Here is a tiny trained network, its code and every weight. The questions are about switching its units off for an input and a target symbol, where a switched-off unit gives its printed mean instead of its output.

import numpy as np


def w(rows, s, z=0):
    codes = np.array(rows[::2]) - 128.0
    scale = np.full(codes.shape[1], s)
    scale[-1] = z or s
    return codes * scale


def norm(h):
    return h / np.sqrt((h * h).mean(-1, keepdims=True) + 1e-5)


def f(y):
    return y / 2 * (1 + np.tanh(0.7978845608 * (y + 0.044715 * y**3)))


def softmax(a):
    e = np.exp(a - a.max(-1, keepdims=True))
    return e / e.sum(-1, keepdims=True)


def log_softmax(a):
    a = a - a.max(-1, keepdims=True)
    return a - np.log(np.exp(a).sum(-1, keepdims=True))


def net(x, mask):
    ids = ['βδηλμπσφψ'.index(c) for c in x.split()]
    T = len(ids)
    res = E[ids] + P[:T]
    r = norm(res)
    for j in range(2):
        rows = slice(2 * j, 2 * j + 2)
        q, k, v = (r @ M[0][rows].T for M in (Q, K, V))
        z = softmax(np.where(np.tri(T) > 0, q @ k.T / 2**0.5, -1e9)) @ v
        o = O[0][rows]
        res = res + np.where(mask[j], z, o[:, -1]) @ o[:, :-1]
    y = f(norm(res) @ A[0][:, :-1].T + A[0][:, -1])
    res = res + np.where(mask[2:6], y, B[0][:, -1]) @ B[0][:, :-1]
    return log_softmax(norm(res)[-1] @ U[:, :-1].T + U[:, -1])


Q, K, V, O, A, B = {}, {}, {}, {}, {}, {}
E = w([
[144,73,141,90],'β',
[88,125,141,82],'δ',
[92,90,149,147],'η',
[72,127,144,111],'λ',
[150,115,139,67],'μ',
[120,117,140,64],'π',
[73,110,148,144],'σ',
[68,106,148,123],'φ',
[235,110,2,203],'ψ',
],0.016)
P = w([
[111,43,50,113],'0',
[135,21,5,151],'1',
[71,175,2,70],'2',
[85,111,109,182],'3',
[81,111,139,138],'4',
[94,132,159,148],'5',
[110,154,176,152],'6',
[128,172,194,160],'7',
[147,190,214,171],'8',
[156,204,242,170],'9',
],0.0064)
Q[0] = w([
[145,106,252,80],'h1',
[114,245,34,67],'h1',
[41,141,85,52],'h2',
[57,220,139,141],'h2',
],0.013)
K[0] = w([
[131,133,248,154],'h1',
[126,73,32,158],'h1',
[117,205,249,140],'h2',
[88,101,191,75],'h2',
],0.014)
V[0] = w([
[4,225,143,153],'h1',
[121,202,135,48],'h1',
[132,113,76,127],'h2',
[150,193,30,148],'h2',
],0.011)
O[0] = w([
[170,99,26,85,64],'h1',
[2,11,55,116,100],'h1',
[108,121,76,45,172],'h2',
[172,20,84,159,2],'h2',
],0.0094,0.0049)
A[0] = w([
[72,58,43,70,83],'n1',
[215,2,168,135,2],'n2',
[160,86,208,102,134],'n3',
[201,187,70,24,83],'n4',
],0.0095,0.0048)
B[0] = w([
[182,161,80,64,212],'n1',
[7,91,207,251,159],'n2',
[93,154,31,196,252],'n3',
[106,125,86,214,218],'n4',
],0.011,0.0029)
U = w([
[133,172,255,134,130],'β',
[196,109,91,53,153],'δ',
[220,193,134,114,127],'η',
[186,111,29,101,142],'λ',
[55,10,151,162,131],'μ',
[52,58,103,38,101],'π',
[142,195,45,205,51],'σ',
[79,163,42,172,38],'φ',
[241,61,139,150,254],'ψ',
],0.011,0.0063)

Each question gives the input, a string of symbols that net reads in full, and the target symbol t.
The units are the heads (2 rows each of Q, K, V and O) and the neurons (one row each of A and B). Each row of codes is followed by its name. A weight is (code - 128) times the scale printed after its matrix; where a second scale follows, it is the last column's (O, A, B and U).
mask holds one flag per unit, heads first, then neurons. A switched-off unit (its flag False) gives its mean, the last column of its rows in O or B, instead of its output. The means were averaged over made-up inputs and are rounded, as every weight is.
A unit's drop is (log p(t) with every unit on - log p(t) with that unit switched off) / (log p(t) with every unit on - log p(t) with every unit switched off).
The circuit of an input: a set's keep is (log p(t) with only the set's units on - log p(t) with every unit switched off) / (log p(t) with every unit on - log p(t) with every unit switched off). Starting from all 6 units, units are removed one at a time, each time the one whose removal leaves the highest keep (on an exact tie, the one counted first), for as long as the keep stays at least 0.8.
units of the circuit, in order: the units of the circuit, biggest drop first
most important unit: the unit with the biggest drop
k most important neurons: the k neurons with the biggest drops, biggest first
heads that matter: for each layer, one digit per head in row order, 1 if its drop is at least 0.15 and else 0, layers parted by /
drop when u is switched off: that unit's drop, to one decimal
input β φ β η δ φ π, target φ: heads that matter : 11
input λ β β π π λ, target π: heads that matter : 11
input π β δ, target β: heads that matter : 10
input δ β η, target β: heads that matter : 10
input β λ β δ, target β: most important unit : h2
input β φ β λ, target β: 2 most important neurons : (n3; n4)
input η β β λ π φ β, target φ: 2 most important neurons : (n3; n1)
input σ π β ψ σ σ η, target σ: units of the circuit, in order : (h1; n4)
input β σ λ, target σ: units of the circuit, in order : (h1; n4; h2)
input β φ δ β β β β σ φ λ, target φ: 2 most important neurons : (n4; n1)
input φ σ β, target σ: units of the circuit, in order : (n4; h1)
input φ β π β η ψ, target ψ: units of the circuit, in order : (h2; n3)
input φ β λ σ η β, target η: 2 most important neurons : (n2; n3)
input σ φ β σ, target β: most important unit : n3
input σ π λ π, target λ: units of the circuit, in order : (h1; n1)
input β β δ σ β η π σ, target π: 2 most important neurons : (n3; n4)
input β π β φ, target β: 2 most important neurons : (n3; n4)
input β φ φ σ, target λ: units of the circuit, in order : (h1; n1)
input δ η β σ π, target σ: 2 most important neurons : (n4; n1)
input β η σ φ β π σ φ φ, target φ: 2 most important neurons : (n4; n1)
input φ β π σ φ φ β β σ σ, target σ: units of the circuit, in order : (h1)
input λ φ η β π β π σ η, target σ: 2 most important neurons : (n4; n2)
input λ σ π δ π η λ β λ μ, target λ: drop when h1 is switched off : 0.9
input φ β σ, target β: drop when n1 is switched off : 0.0
input φ β λ, target β: drop when h1 is switched off : 1.5
input β π β β β σ η σ φ, target σ: drop when n4 is switched off : 0.7
input β λ β σ π β β φ λ β, target λ: 2 most important neurons : (n1; n4)
